[153 146  78  80 153 166] : <108>
[103 148 155 158 103  85] : <128>
[116 123 116 118 125 130] : <67>
[145 167 173 175  89  78] : <158>
[ 89 114 112 110 152 145] : <47>
[112 113 116 115 133 126] : <48>
[112 112 112 112 133 112] : <127>
both <108> <158>: 
[78]
dup <108>: 
[153]
tail: [175  89]
[78]
tail: [112 110 152]
[145]
dup <127>: 
[112]
dup <128>: 
[103]
dup <67>: 
[116]

[106 104 104 104]  <188>
[167 107 103 103]  <59>
[143 119 174 151]  <169>
[153 101 127  91]  <102>
[163 102 129 163]  <189>
[136 119 174 152]  <8>
[128  99 120  86]  <99>
[107 104 104 104]  <138>
[139 137 139 139]  <40>
[156 135 125 158]  <119>
dup <40>: 
[139]
both <59> <138>: 
[107]
dup <188>: 
[104]
tail: [156 135]
[125 158]
tail: [107 104 104]
[104]
dup <59>: 
[103]

[124 119 114 112 144 109 159 111 121 104 134 105 103 130 118 137  99 136
 152 158  90 151 129 143 136 135 107 133  96 171 115 129 117 117 118 145
 128 121] = <89>
[127 117 109 111 147 107 165 107 141 101 134 103 102 133 116 134  97 139
 154 165  89 151 131 139 101  96 139 125 144 118 119 138 121 102 120 149
 112 154] = <31>
[126 117 111 111 146 107 164 108 141 101 134 104 102 132 116 135  97 138
 154 164  90 151 130 139 102  97 138 125 142 119 119 138 121 102  94 149
 112 164] = <68>
[124 119 114 112 144 109 159 111 141 104 134 105 103 130 118 137  99 136
 152 158  96 150 130 140 106 102 134 125 136 124 119 137 120 105  97 148
 114 149] = <81>
tail: [111 146]
[107 164 108 141 101 134 104 102 132 116 135  97 138 154 164  90 151 130
 139 102  97 138 125 142 119 119 138 121 102  94 149 112 164]
which: [127 117 109 111 147 107 165 107 141 101 134 103 102 133 116 134  97 139
 154 165  89 151 131 139 101  96 139 125 144 118 119 138 121 102 120 149
 112 154]
<31>
tail: [102 132]
[116 135  97 138 154 164  90 151 130 139 102  97 138 125 142 119 119 138
 121 102  94 149 112 164]
which: [124 119 114 112 144 109 159 111 121 104 134 105 103 130 118 137  99 136
 152 158  90 151 129 143 136 135 107 133  96 171 115 129 117 117 118 145
 128 121]
<89>
tail: [ 90 151 130]
[139 102  97 138 125 142 119 119 138 121 102  94 149 112 164]

[135 138 102 115 126 133  93 125  77 112 119 111 149 128 137  81 130 129
 155  82 120 173 108 121 155 136 124 150 109 151  81 116 115] -> <83>
[126 133 132 120 121 132 114 138 149 136 132 117 124 140 116 117 128 130
 133 130 128 127 126 128 139 122 135 140 126 132 131 129 135] -> <87>
[115 141 145 127 116 123 128 144 132 125 122 137 156 115  96 114 130 124
 104 138 124 116 116  99 123 143 126 120 140 145 126 154 104] -> <26>
[123 141 120 133 119 138 134 131 151 134 155 124 119 135 145 144 124 123
 132 139 134 131 119 148 119 135 131 142 132 102 136 138 129] -> <2>
[116 123 141 134 109 139  71 109 132 114 120  84 134 125 113 131 110  75
 107 128 142 132 123 167 155 111 101 131 106 161  97  81 109] -> <37>
[115 141 145 131 133 123 128 144 132 125 122 137 156 115  96 114 130 124
 104 138 124 116 135  99 123 120 126 120 133 145 126 132 104] -> <93>
which: [116 123 141 134 109 139  71 109 132 114 120  84 134 125 113 131 110  75
 107 128 142 132 123 167 155 111 101 131 106 161  97  81 109]
<37>
which: [123 141 120 133 119 138 134 131 151 134 155 124 119 135 145 144 124 123
 132 139 134 131 119 148 119 135 131 142 132 102 136 138 129]
<2>
which: [135 138 102 115 126 133  93 125  77 112 119 111 149 128 137  81 130 129
 155  82 120 173 108 121 155 136 124 150 109 151  81 116 115]
<83>
which: [115 141 145 131 133 123 128 144 132 125 122 137 156 115  96 114 130 124
 104 138 124 116 135  99 123 120 126 120 133 145 126 132 104]
<93>

[140 134 108 109 110 146 104 123 127 129 115 129  96 143 140 111 132 134
 108 110]  <61>
[ 81 145 129 127 117 128 138 159 132 114 144 111 142 108 123 134 133 158
 111 154]  <91>
[142 139 115 131 129 141 129 142 133 127 108 130 115 142 129 115 115 157
 120 146]  <80>
[142 139 137 131 129 124 129 142 112 127 108 129 132 107 129 115 129 157
 120 146]  <118>
which: [142 139 137 131 129 124 129 142 112 127 108 129 132 107 129 115 129 157
 120 146]
<118>
which: [142 139 115 131 129 141 129 142 133 127 108 130 115 142 129 115 115 157
 120 146]
<80>
dup <91>: 
[111]
tail: [123 134]
[133 158 111 154]
which: [ 81 145 129 127 117 128 138 159 132 114 144 111 142 108 123 134 133 158
 111 154]
<91>

[122 130 132 133 135 123 129 124 126 163 125 126 126 137 135 133 133 135
 126 140 135 125 119 136 134 128 119 122 130 121 126 121 124 131 121 119
 125 145 123 130 114 129] -> <106>
[116 126 132 138 135  97 129 119 125 163 125 131 142 137 131 143 135 124
 105 157 135 106 117 141 134 128 111 122 113 119 126 131 116 133 130 119
 125 161 123 133 102 178] -> <136>
[129 123 132 167 135 121 138 113 138 131 144 142 135 123 129 138 138 146
 105 141 130 118 117 141 134 127 114 122 127 119 126 113 120 139 119 135
 107 147 123 129 107 129] -> <19>
[122 147 140 138 135 123 129 124 111 131 125 125 124 137 137 133 133 139
 126 141 144 125 117 131 134 128 132 122 130 118 107 135 134 126 121 119
 125 147 136 130 140 132] -> <73>
tail: [125 163]
[125 131 142 137 131 143 135 124 105 157 135 106 117 141 134 128 111 122
 113 119 126 131 116 133 130 119 125 161 123 133 102 178]
which: [122 147 140 138 135 123 129 124 111 131 125 125 124 137 137 133 133 139
 126 141 144 125 117 131 134 128 132 122 130 118 107 135 134 126 121 119
 125 147 136 130 140 132]
<73>
which: [122 130 132 133 135 123 129 124 126 163 125 126 126 137 135 133 133 135
 126 140 135 125 119 136 134 128 119 122 130 121 126 121 124 131 121 119
 125 145 123 130 114 129]
<106>

[112 147 140 119 137 142 134 149 149 144 118 136 108 145 101 129 148 125
 167  88 130 114 102 142 111 131 134 113 144 138  93 165 138 145 114 149
 125 121 144 146 129 103 141 142  97 121 147 136 113 130 120 153] -> <112>
[112 135 140 119 137 142 134 149 149 144 118 136 110 145 101 129 148 125
 167  88 130 114 102 118 111 124 124 113 130 138  93 165 138 145 114 149
 125  98 144 146 136 104 141 142  97 121 147 136 121 130 120 153] -> <57>
[112 135 140 119 137 142 149 149 149 144 118 136 110 145 101 129 148 125
 167  88 130 114 102 118 111 105 124 113 144 138 142 165 138 145 114 149
 125 142 144 146 136 104 141 142  97 121 147 136 121 130 120 142] -> <117>
which: [112 135 140 119 137 142 149 149 149 144 118 136 110 145 101 129 148 125
 167  88 130 114 102 118 111 105 124 113 144 138 142 165 138 145 114 149
 125 142 144 146 136 104 141 142  97 121 147 136 121 130 120 142]
<117>
which: [112 135 140 119 137 142 134 149 149 144 118 136 110 145 101 129 148 125
 167  88 130 114 102 118 111 124 124 113 130 138  93 165 138 145 114 149
 125  98 144 146 136 104 141 142  97 121 147 136 121 130 120 153]
<57>
which: [112 147 140 119 137 142 134 149 149 144 118 136 108 145 101 129 148 125
 167  88 130 114 102 142 111 131 134 113 144 138  93 165 138 145 114 149
 125 121 144 146 129 103 141 142  97 121 147 136 113 130 120 153]
<112>

[145 135 143 118 135 118 136 148 115 125 131 177  85 165]  <70>
[144  85 143 119 134 118 136 147  85 125  92 170  91  85]  <71>
[144 135  92 119 135 118  92 147 117 125 131 169  92 159]  <3>
[145 135 143 118 135 118 137 148 115 125 131 177  85 165]  <51>
which: [144  85 143 119 134 118 136 147  85 125  92 170  91  85]
<71>
dup <71>: 
[85]
which: [145 135 143 118 135 118 136 148 115 125 131 177  85 165]
<70>
tail: [ 92 119]
[135 118  92 147 117 125 131 169  92 159]
tail: [136 148 115 125]
[131 177  85 165]

[ 99 140  97  98  80] : <41>
[157 115 163 112 119] : <66>
[128 139 104  79 130] : <176>
[123 167 103 116 132] : <141>
[ 80 142 111 113  85] : <144>
[128 163  84 132 137] : <159>
[126 147  93 115 134] : <200>
[169  80 169 124 169] : <114>
[162 125 143  84 129] : <134>
[126 147 145 128 107] : <173>
[ 80 115 127 113 128] : <160>
[166 128 141 153 121] : <154>
dup <114>: 
[169]
both <159> <134>: 
[84]
both <144> <41>: 
[80]
tail: [103 116]
[132]
both <66> <160>: 
[115]
which: [126 147  93 115 134]
<200>
both <160> <176>: 
[128]

[122  91 120 145 120 126 126 134] = <84>
[117  86 118 120 114 126 121 136] = <29>
[120  97 122 142 122 122 121 133] = <35>
dup <35>: 
[122]
which: [122  91 120 145 120 126 126 134]
<84>
which: [117  86 118 120 114 126 121 136]
<29>
which: [120  97 122 142 122 122 121 133]
<35>

[109 128 112 109 137 107] -> <69>
[150 138 117 121  78 135] -> <45>
[161 133 133 133 127 133] -> <7>
[160 138 113 121  95 126] -> <95>
[127 112 112 109 138 126] -> <76>
dup <76>: 
[112]
dup <7>: 
[133]
dup <69>: 
[109]
tail: [133 133 133]
[127 133]
both <76> <7>: 
[127]
tail: [112 109 137]
[107]

[120 127 148 148 148  86 148 102 122] -> <42>
[122 123 168 121 121 128 136 138 121] -> <121>
[120 122 139 150 148 143 122 143 122] -> <88>
[124 156  99 110 149 157  98 129 144] -> <86>
dup <121>: 
[121]
both <121> <42>: 
[122]
dup <42>: 
[148]
which: [120 127 148 148 148  86 148 102 122]
<42>
tail: [122 143]
[122]
tail: [148 143]
[122 143 122]

[152 120 105 114 139 158 138 142 116 122 135 183 103 135 122 128 122 144
 157 105 133 103 130 116 119 108 164 162 133 123 123 127 163 157 160 113] = <156>
[124 150 141 142 133 132 108  93 137 129  98 107 139 134 135 136 133 148
 121 141 144 123 112 134 135 154 129 102 117 126 122 118 128 111 112 147] = <60>
[152 126 105 114 126 158 138 160 116 122 135 183 103 135 122 128 122 144
 157 105 133 103 130 116 119 108 164 162 133 123 123 127 163 157 160 113] = <18>
[152 120 105 103 139 158 138 103 116 122 155 183 145 135 122 128 122 103
 157 105 133 103 130 116 119 108 164 125 133 123 123 127 163 157 160 113] = <30>
[152 120 105 150 139 158 138 142 116 122 155 183 172 135 122 128 122 144
 157 105 133 103 130 144 119 108 164 162 133 123 123 127 163 157 160 113] = <5>
[114  85 124 108 130 158 137 157 135  93 162 125 110 111  85 118  94  79
 137 130 115 128 138 125 112 110  97 135 142 102 134 123 110 121 150 112] = <54>
which: [152 120 105 150 139 158 138 142 116 122 155 183 172 135 122 128 122 144
 157 105 133 103 130 144 119 108 164 162 133 123 123 127 163 157 160 113]
<5>
tail: [138 103 116 122]
[155 183 145 135 122 128 122 103 157 105 133 103 130 116 119 108 164 125
 133 123 123 127 163 157 160 113]
tail: [125 133 123]
[123 127 163 157 160 113]
tail: [124 108]
[130 158 137 157 135  93 162 125 110 111  85 118  94  79 137 130 115 128
 138 125 112 110  97 135 142 102 134 123 110 121 150 112]
which: [152 120 105 103 139 158 138 103 116 122 155 183 145 135 122 128 122 103
 157 105 133 103 130 116 119 108 164 125 133 123 123 127 163 157 160 113]
<30>

[126  92  94 139  98 175 104  93 123 127]  <64>
[122 106  78 109  99 152 122 152  96 161]  <129>
[119 142 146 176  88 120 127 151 132 132]  <124>
[ 81 107 143 113 112  84 133 120 173 115]  <78>
[ 75 146 119 120 135 146 113 119 182 103]  <52>
[115  89 108 109 182  95  95 129 143 103]  <85>
[121 146 119 120 135 145  94 158 125 122]  <9>
both <124> <64>: 
[127]
tail: [146 119 120 135 146]
[113 119 182 103]
which: [126  92  94 139  98 175 104  93 123 127]
<64>
dup <124>: 
[132]

[134 131 145 140 131 119 131] = <25>
[103 132 141 136 119 123 120] = <46>
[129 137 131 136 115 128 117] = <56>
[108 133 129 133  92 172 100] = <116>
[127 132 114 129 124 119 133] = <147>
[152 130 127  99 139 114 144] = <96>
[141 156 132 139 156 156 136] = <90>
[163 141 130 149 151  90 141] = <175>
[108 133 128 144 147 110 127] = <164>
tail: [156 132]
[139 156 156 136]
tail: [108 133 129]
[133  92 172 100]
dup <90>: 
[156]

[129 108 145 106 141 150 130] -> <107>
[150 109 151 106 152 151 130] -> <43>
[114 129 113 138 121 117 144] -> <122>
[178  92 176  84 181 151 131] -> <27>
tail: [ 84 181 151]
[131]
tail: [178  92 176]
[ 84 181 151 131]

